Here is a tiny trained network, its code and every weight. The questions are about switching its units off for an input and a class, where a switched-off unit gives its printed mean instead of its output.

import numpy as np


def w(rows, s, z=0):
    codes = np.array(rows[::2]) - 128.0
    scale = np.full(codes.shape[1], s)
    scale[-1] = z or s
    return codes * scale


def norm(h):
    return h / np.sqrt((h * h).mean(-1, keepdims=True) + 1e-5)


def f(y):
    return y / 2 * (1 + np.tanh(0.7978845608 * (y + 0.044715 * y**3)))


def log_softmax(a):
    a = a - a.max(-1, keepdims=True)
    return a - np.log(np.exp(a).sum(-1, keepdims=True))


def net(x, mask):
    res = np.array(x, float).reshape(1, 8) / 4 @ E
    u = 0
    for l in range(3):
        y = f(norm(res) @ A[l][:, :-1].T + A[l][:, -1])
        res = res + np.where(mask[u : u + 6], y, B[l][:, -1]) @ B[l][:, :-1]
        u += 6
    return log_softmax(norm(res)[-1] @ U[:, :-1].T + U[:, -1])


A, B = {}, {}
E = w([
[10,82,101,199,128,157,68,26,125],'x0',
[131,124,129,124,128,127,127,125,131],'x1',
[132,135,131,133,126,131,122,128,127],'x2',
[127,135,125,133,128,129,128,132,124],'x3',
[128,123,129,126,123,132,128,130,130],'x4',
[125,127,130,126,136,119,128,129,126],'x5',
[149,123,123,186,42,3,147,133,138],'x6',
[104,134,22,73,66,124,22,110,16],'x7',
],0.0043)
A[0] = w([
[59,117,120,149,98,124,79,117,76,2],'L0N0',
[176,167,180,193,99,166,139,141,136,141],'L0N1',
[43,123,132,219,165,161,149,88,199,133],'L0N2',
[117,93,114,236,59,28,140,128,173,60],'L0N3',
[133,126,98,141,23,3,144,134,126,46],'L0N4',
[175,116,68,48,115,132,80,159,120,106],'L0N5',
],0.0062,0.0019)
B[0] = w([
[115,143,24,91,123,130,144,89,246,182],'L0N0',
[140,119,124,84,169,97,152,104,203,160],'L0N1',
[231,69,215,193,158,159,49,143,55,253],'L0N2',
[2,227,215,140,72,98,227,52,99,244],'L0N3',
[226,10,101,150,168,173,31,251,84,226],'L0N4',
[93,165,239,121,120,119,151,122,37,188],'L0N5',
],0.0053,0.005)
A[1] = w([
[163,165,60,41,151,145,162,37,255,253],'L1N0',
[179,126,210,105,151,119,210,191,147,116],'L1N1',
[163,223,99,25,86,81,134,159,77,57],'L1N2',
[75,84,91,134,92,144,84,85,116,51],'L1N3',
[155,185,132,160,69,5,152,18,205,151],'L1N4',
[236,110,43,115,60,27,99,130,169,236],'L1N5',
],0.0072,0.00058)
B[1] = w([
[97,137,151,158,205,146,13,108,56,156],'L1N0',
[99,142,2,95,134,127,96,82,160,254],'L1N1',
[74,98,224,161,121,198,149,81,102,194],'L1N2',
[202,169,127,81,202,89,226,163,222,192],'L1N3',
[119,134,161,162,18,65,169,156,98,182],'L1N4',
[128,82,115,170,67,87,103,211,78,165],'L1N5',
],0.0062,0.0063)
A[2] = w([
[72,170,138,192,135,123,56,84,38,124],'L2N0',
[98,97,101,136,188,128,78,52,177,92],'L2N1',
[131,242,42,53,190,122,105,122,210,52],'L2N2',
[89,100,53,198,171,119,120,128,230,8],'L2N3',
[122,109,36,111,171,153,109,154,146,171],'L2N4',
[93,152,2,136,55,44,163,171,193,2],'L2N5',
],0.008,0.0011)
B[2] = w([
[137,151,96,93,121,101,162,131,187,202],'L2N0',
[138,179,82,144,156,132,66,181,150,211],'L2N1',
[44,165,78,149,96,105,66,171,136,254],'L2N2',
[119,88,176,81,79,134,179,138,44,187],'L2N3',
[65,178,166,169,80,29,189,88,169,201],'L2N4',
[255,37,43,39,225,188,203,55,197,235],'L2N5',
],0.0075,0.0065)
U = w([
[6,240,44,122,129,102,52,152,177,252],'0',
[227,52,26,86,139,105,201,95,189,235],'1',
[63,185,234,36,99,251,159,75,47,10],'2',
[180,70,132,116,45,120,63,239,2,38],'3',
[209,120,186,211,235,232,33,127,159,63],'4',
[118,159,252,228,57,62,185,60,145,51],'5',
],0.0074,0.0012)

Each question gives the input, the list of numbers given to net, and the class t.
The units are the neurons (one row each of A and B). Each row of codes is followed by its name. A weight is (code - 128) times the scale printed after its matrix; where a second scale follows, it is the last column's (A, B and U).
mask holds one flag per neuron, layer by layer. A switched-off neuron (its flag False) gives its mean, the last column of its row in B, instead of its output. The means were averaged over made-up inputs and are rounded, as every weight is.
A unit's drop is (log p(t) with every unit on - log p(t) with that unit switched off) / (log p(t) with every unit on - log p(t) with every unit switched off).
The circuit of an input: a set's keep is (log p(t) with only the set's units on - log p(t) with every unit switched off) / (log p(t) with every unit on - log p(t) with every unit switched off). Starting from the 12 units with the biggest drops (on a tie, the unit counted first), units are removed one at a time, each time the one whose removal leaves the highest keep (on an exact tie, the one counted first), for as long as the keep stays at least 0.8.
units of the circuit, in order: the units of the circuit, biggest drop first
most important unit: the unit with the biggest drop
top k neurons: the k neurons with the biggest drops, biggest first
top k neurons in layer l: the k neurons of layer l with the biggest drops, biggest first
input [6,-3,-5,1,8,7,1,-2], class 5: units of the circuit, in order => L0N4; L2N5; L0N2
input [-5,8,-5,-4,2,7,0,1], class 2: top neuron in layer 1 => L1N2
input [-5,7,-2,-7,-4,-4,0,-7], class 0: units of the circuit, in order => L2N2; L1N1
input [0,-3,0,8,-4,5,1,5], class 3: units of the circuit, in order => L0N3; L2N5; L2N2
input [3,-1,7,-4,4,6,1,3], class 1: units of the circuit, in order => L2N5; L0N0
input [0,-8,1,6,-3,5,-2,5], class 2: top 2 neurons => L0N5; L1N2
input [-4,0,-1,7,1,-4,2,2], class 3: units of the circuit, in order => L0N4; L2N5
input [-8,-3,-4,7,-7,-6,0,-6], class 0: top 2 neurons in layer 1 => L1N0; L1N1
input [7,4,3,-2,-7,4,8,1], class 1: top 3 neurons in layer 0 => L0N0; L0N5; L0N4
input [2,-3,-6,-2,-4,4,5,5], class 1: top 2 neurons => L2N5; L0N2
input [-1,3,-1,-2,0,6,7,6], class 3: top 2 neurons => L0N4; L1N1
input [-5,-8,4,4,-4,-3,1,4], class 3: top 3 neurons => L0N3; L0N4; L2N5
input [0,0,0,-6,-1,-7,1,1], class 3: top 4 neurons => L0N4; L1N1; L2N5; L2N2
input [6,2,6,-4,1,8,4,2], class 1: most important unit => L0N0
input [-3,-3,7,7,-5,-6,2,5], class 3: top 2 neurons => L0N4; L0N3
input [8,1,1,4,7,4,1,-3], class 5: top 4 neurons => L0N4; L0N3; L2N5; L1N1
input [1,-4,0,-5,1,-6,3,6], class 1: top 3 neurons => L0N0; L0N2; L1N3
input [7,-5,4,-1,2,0,1,-3], class 5: top 2 neurons in layer 2 => L2N5; L2N0
input [-6,7,-4,-5,5,7,-1,8], class 2: top 2 neurons => L0N5; L1N2
input [0,2,4,-1,1,-3,-8,3], class 2: top 4 neurons => L1N1; L0N5; L2N5; L2N2
